Below is a small trained network, with its code and all its weights. Each question gives an input and a class and asks what happens when units are switched off, that is, made to give their printed mean instead of their output.

import numpy as np


def w(rows, s, z=0):
    codes = np.array(rows[::2]) - 128.0
    scale = np.full(codes.shape[1], s)
    scale[-1] = z or s
    return codes * scale


def norm(h):
    return h / np.sqrt((h * h).mean(-1, keepdims=True) + 1e-5)


def f(y):
    return np.maximum(y, 0)


def log_softmax(a):
    a = a - a.max(-1, keepdims=True)
    return a - np.log(np.exp(a).sum(-1, keepdims=True))


def net(x, mask):
    res = np.array(x, float).reshape(1, 5) / 4 @ E
    u = 0
    for l in range(2):
        y = f(norm(res) @ A[l][:, :-1].T + A[l][:, -1])
        res = res + np.where(mask[u : u + 3], y, B[l][:, -1]) @ B[l][:, :-1]
        u += 3
    return log_softmax(norm(res)[-1] @ U[:, :-1].T + U[:, -1])


A, B = {}, {}
E = w([
[84,112,179,82,105,75,198,102,140,189,120,165],'x0',
[93,208,96,60,115,195,159,113,96,67,134,155],'x1',
[68,138,100,87,179,168,147,161,38,100,187,105],'x2',
[106,121,134,151,170,129,164,143,95,139,170,80],'x3',
[165,4,192,136,78,92,121,132,214,170,103,132],'x4',
],0.016)
A[0] = w([
[121,196,131,251,207,78,173,119,96,178,143,67,90],'0.n0',
[88,186,108,67,127,75,135,124,87,165,114,220,75],'0.n1',
[50,53,167,75,166,70,201,132,92,200,156,121,2],'0.n2',
],0.028,0.0091)
B[0] = w([
[182,158,74,162,186,133,105,123,85,159,225,105,226],'0.n0',
[48,126,208,109,89,57,39,75,110,92,52,145,208],'0.n1',
[146,34,177,134,83,149,251,132,51,156,233,122,251],'0.n2',
],0.013,0.026)
A[1] = w([
[66,172,108,125,190,81,88,141,127,146,93,106,3],'1.n0',
[80,230,122,41,89,143,200,84,60,115,147,190,110],'1.n1',
[241,76,141,216,85,63,165,115,253,230,119,149,177],'1.n2',
],0.034,0.0041)
B[1] = w([
[178,162,77,129,148,144,127,121,135,185,159,203,158],'1.n0',
[140,130,124,90,149,164,165,150,208,132,106,112,213],'1.n1',
[86,118,249,85,134,108,38,93,201,79,134,108,254],'1.n2',
],0.015,0.035)
U = w([
[142,196,54,75,178,219,134,138,157,132,105,156,114],'0',
[145,130,80,195,180,151,79,134,7,116,218,81,198],'1',
[88,102,214,94,80,126,105,99,204,95,62,147,243],'2',
[96,40,210,115,106,129,213,113,70,169,196,113,158],'3',
[126,118,82,189,75,93,188,160,82,122,65,117,14],'4',
[134,142,108,185,78,89,111,80,98,163,61,161,47],'5',
[173,52,101,227,90,170,101,203,163,92,83,120,61],'6',
[111,109,68,208,55,127,213,164,89,178,34,147,1],'7',
],0.013,0.0054)

Each question gives the input, the list of numbers given to net, and the class t.
The units are the neurons (one row each of A and B). Each row of codes is followed by its name. A weight is (code - 128) times the scale printed after its matrix; where a second scale follows, it is the last column's (A, B and U).
mask holds one flag per neuron, layer by layer. A switched-off neuron (its flag False) gives its mean, the last column of its row in B, instead of its output. The means were averaged over made-up inputs and are rounded, as every weight is.
A unit's drop is (log p(t) with every unit on - log p(t) with that unit switched off) / (log p(t) with every unit on - log p(t) with every unit switched off).
The circuit of an input: a set's keep is (log p(t) with only the set's units on - log p(t) with every unit switched off) / (log p(t) with every unit on - log p(t) with every unit switched off). Starting from all 6 units, units are removed one at a time, each time the one whose removal leaves the highest keep (on an exact tie, the one counted first), for as long as the keep stays at least 0.8.
units of the circuit, in order: the units of the circuit, biggest drop first
top k neurons: the k neurons with the biggest drops, biggest first
top k neurons in layer l: the k neurons of layer l with the biggest drops, biggest first
drop of u: that unit's drop, to one decimal
input [0,5,8,-3,0], class 0: top 3 neurons => (1.n2 0.n2 1.n0)
input [-8,6,-7,1,-1], class 0: top neuron in layer 0 => (0.n0)
input [1,8,1,1,-4], class 0: units of the circuit, in order => (1.n2 0.n2)
input [4,-1,2,0,-8], class 0: units of the circuit, in order => (1.n1 1.n2)
input [2,1,8,-1,-6], class 0: top 3 neurons => (1.n2 1.n1 0.n2)
input [-3,4,3,6,1], class 1: top 3 neurons => (0.n1 1.n2 0.n2)
input [-5,0,5,0,5], class 6: top 2 neurons in layer 1 => (1.n2 1.n0)
input [8,8,5,5,-4], class 2: top 3 neurons => (1.n1 0.n1 0.n0)
input [0,-3,1,-5,-8], class 0: top 2 neurons in layer 1 => (1.n0 1.n2)
input [0,6,1,2,-3], class 0: top 2 neurons in layer 1 => (1.n2 1.n0)
input [7,7,8,-2,-3], class 2: top 2 neurons in layer 0 => (0.n1 0.n0)
input [-8,-7,7,4,6], class 1: drop of 0.n2 => 0.2
input [-4,3,1,0,-5], class 0: drop of 0.n1 => 0.0
input [-1,3,-2,8,-2], class 1: units of the circuit, in order => (0.n0)
input [-8,-1,-2,-2,-7], class 1: drop of 1.n1 => 0.4
input [1,2,0,1,-7], class 0: drop of 1.n2 => 0.1
